Here is a tiny trained network, its code and every weight. The questions are about switching its units off for an input and a class, where a switched-off unit gives its printed mean instead of its output.

import numpy as np


def w(rows, s, z=0):
    codes = np.array(rows[::2]) - 128.0
    scale = np.full(codes.shape[1], s)
    scale[-1] = z or s
    return codes * scale


def norm(h):
    return h / np.sqrt((h * h).mean(-1, keepdims=True) + 1e-5)


def f(y):
    return np.maximum(y, 0)


def log_softmax(a):
    a = a - a.max(-1, keepdims=True)
    return a - np.log(np.exp(a).sum(-1, keepdims=True))


def net(x, mask):
    res = np.array(x, float).reshape(1, 8) / 4 @ E
    u = 0
    for l in range(2):
        y = f(norm(res) @ A[l][:, :-1].T + A[l][:, -1])
        res = res + np.where(mask[u : u + 6], y, B[l][:, -1]) @ B[l][:, :-1]
        u += 6
    return log_softmax(norm(res)[-1] @ U[:, :-1].T + U[:, -1])


A, B = {}, {}
E = w([
[58,143,215,143,124,143,113,182,135,238,188],'x0',
[94,111,75,162,122,122,120,161,245,172,122],'x1',
[122,134,136,127,119,127,128,122,130,121,126],'x2',
[109,84,83,186,57,126,86,137,94,118,173],'x3',
[115,240,75,55,104,91,88,156,133,114,158],'x4',
[138,135,121,132,123,137,137,120,121,145,126],'x5',
[126,12,104,34,78,50,189,160,112,158,88],'x6',
[132,141,134,139,118,122,141,120,126,131,130],'x7',
],0.012)
A[0] = w([
[143,129,180,99,158,112,102,140,9,108,142,3],'L0N1',
[106,113,164,106,82,99,174,149,109,167,127,226],'L0N2',
[135,81,97,165,53,135,63,163,73,122,196,14],'L0N3',
[104,200,85,40,116,85,104,124,112,150,201,27],'L0N4',
[177,166,193,44,206,147,168,150,170,154,104,2],'L0N5',
[63,159,209,101,135,188,121,164,114,180,154,23],'L0N6',
],0.012,0.0051)
B[0] = w([
[143,183,149,55,34,209,220,70,246,186,162,207],'L0N1',
[139,48,102,76,175,79,90,141,122,142,167,238],'L0N2',
[68,204,137,164,188,57,193,44,97,153,36,221],'L0N3',
[134,103,167,184,88,176,97,237,100,63,66,254],'L0N4',
[42,159,101,202,124,58,161,86,93,107,66,235],'L0N5',
[174,123,126,180,116,92,50,94,104,213,166,255],'L0N6',
],0.012,0.0069)
A[1] = w([
[95,116,83,138,136,151,116,163,255,163,142,2],'L1N1',
[117,110,116,124,115,152,122,121,135,108,160,36],'L1N2',
[123,221,156,215,223,223,87,90,147,98,213,24],'L1N3',
[150,9,207,197,191,188,196,85,116,169,124,55],'L1N4',
[73,104,57,204,130,84,94,156,225,156,110,60],'L1N5',
[219,127,35,100,158,152,151,65,142,6,86,12],'L1N6',
],0.0099,0.0045)
B[1] = w([
[150,175,170,103,87,172,189,102,140,133,171,158],'L1N1',
[151,143,164,137,119,114,133,129,102,142,130,128],'L1N2',
[127,7,55,42,172,101,184,158,104,92,135,255],'L1N3',
[137,207,114,162,84,176,85,214,129,58,86,209],'L1N4',
[159,181,158,85,118,159,159,67,135,112,133,244],'L1N5',
[111,111,191,176,144,114,39,121,136,238,203,230],'L1N6',
],0.015,0.0088)
U = w([
[151,88,161,193,148,100,43,152,133,220,192,95],'0',
[151,12,73,66,162,93,178,189,103,98,132,236],'1',
[57,161,118,204,142,75,190,85,93,108,46,126],'2',
[158,153,142,171,71,177,92,255,117,45,98,161],'3',
[178,157,161,83,51,193,215,93,167,142,165,4],'4',
],0.014,0.0034)

Each question gives the input, the list of numbers given to net, and the class t.
The units are the neurons (one row each of A and B). Each row of codes is followed by its name. A weight is (code - 128) times the scale printed after its matrix; where a second scale follows, it is the last column's (A, B and U).
mask holds one flag per neuron, layer by layer. A switched-off neuron (its flag False) gives its mean, the last column of its row in B, instead of its output. The means were averaged over made-up inputs and are rounded, as every weight is.
A unit's drop is (log p(t) with every unit on - log p(t) with that unit switched off) / (log p(t) with every unit on - log p(t) with every unit switched off).
The circuit of an input: a set's keep is (log p(t) with only the set's units on - log p(t) with every unit switched off) / (log p(t) with every unit on - log p(t) with every unit switched off). Starting from all 12 units, units are removed one at a time, each time the one whose removal leaves the highest keep (on an exact tie, the one counted first), for as long as the keep stays at least 0.8.
circuit, biggest first: the units of the circuit, biggest drop first
most important unit: the unit with the biggest drop
top k neurons: the k neurons with the biggest drops, biggest first
top k neurons in layer l: the k neurons of layer l with the biggest drops, biggest first
input [-3,-8,-8,-7,-2,-7,7,-6], class 4: top 3 neurons in layer 0 : [L0N1; L0N4; L0N3]
input [-3,-6,-7,-2,-2,-2,-6,7], class 1: top 2 neurons : [L1N3; L1N5]
input [1,-8,-7,6,-2,-2,1,7], class 4: most important unit : L0N1
input [-1,7,0,-8,-1,4,6,0], class 2: top 2 neurons : [L0N5; L1N3]
input [-8,8,3,5,-8,8,5,-3], class 0: top 2 neurons in layer 1 : [L1N6; L1N3]
input [4,7,8,2,1,2,5,-5], class 4: top 3 neurons : [L1N1; L1N3; L1N5]
input [1,-3,-4,2,-4,-4,2,3], class 3: top 3 neurons : [L1N4; L1N3; L1N5]
input [-3,-4,-6,6,5,-1,-1,-1], class 2: top 2 neurons : [L0N3; L1N4]
input [-6,-7,-7,5,0,2,-4,-7], class 4: top 3 neurons in layer 0 : [L0N1; L0N2; L0N4]
input [6,-2,8,6,-8,5,-1,-2], class 3: top 3 neurons : [L1N4; L1N6; L0N5]
input [-4,7,-7,-7,-6,7,4,-7], class 2: top 2 neurons in layer 0 : [L0N5; L0N1]
input [-4,7,0,7,-6,-8,-8,5], class 1: top 2 neurons : [L1N3; L0N5]
input [6,0,-4,7,8,7,-7,-3], class 3: top 3 neurons : [L0N4; L1N6; L0N2]
input [4,4,3,-8,5,-8,-4,-1], class 2: top 2 neurons : [L0N5; L1N6]
input [6,7,4,6,7,-4,0,-1], class 3: top 2 neurons : [L0N4; L0N1]
input [-2,6,6,4,2,8,-2,-5], class 4: most important unit : L0N5
input [-1,4,0,0,0,-6,-3,5], class 4: top 2 neurons : [L1N1; L1N5]
input [-1,-4,1,3,1,-4,3,2], class 4: top 2 neurons in layer 0 : [L0N1; L0N5]
input [6,4,-6,-7,2,-7,-6,-7], class 2: top 4 neurons : [L0N5; L1N6; L0N2; L1N5]
input [-7,-3,-7,7,8,3,6,1], class 3: circuit, biggest first : [L1N3]
input [-7,-8,0,0,-4,5,-2,-7], class 4: top 2 neurons in layer 0 : [L0N1; L0N2]
input [-2,-3,-4,-7,-8,-5,5,-2], class 3: top 2 neurons in layer 1 : [L1N4; L1N3]
input [-6,-6,-1,-1,4,6,0,6], class 0: top 2 neurons in layer 1 : [L1N6; L1N5]
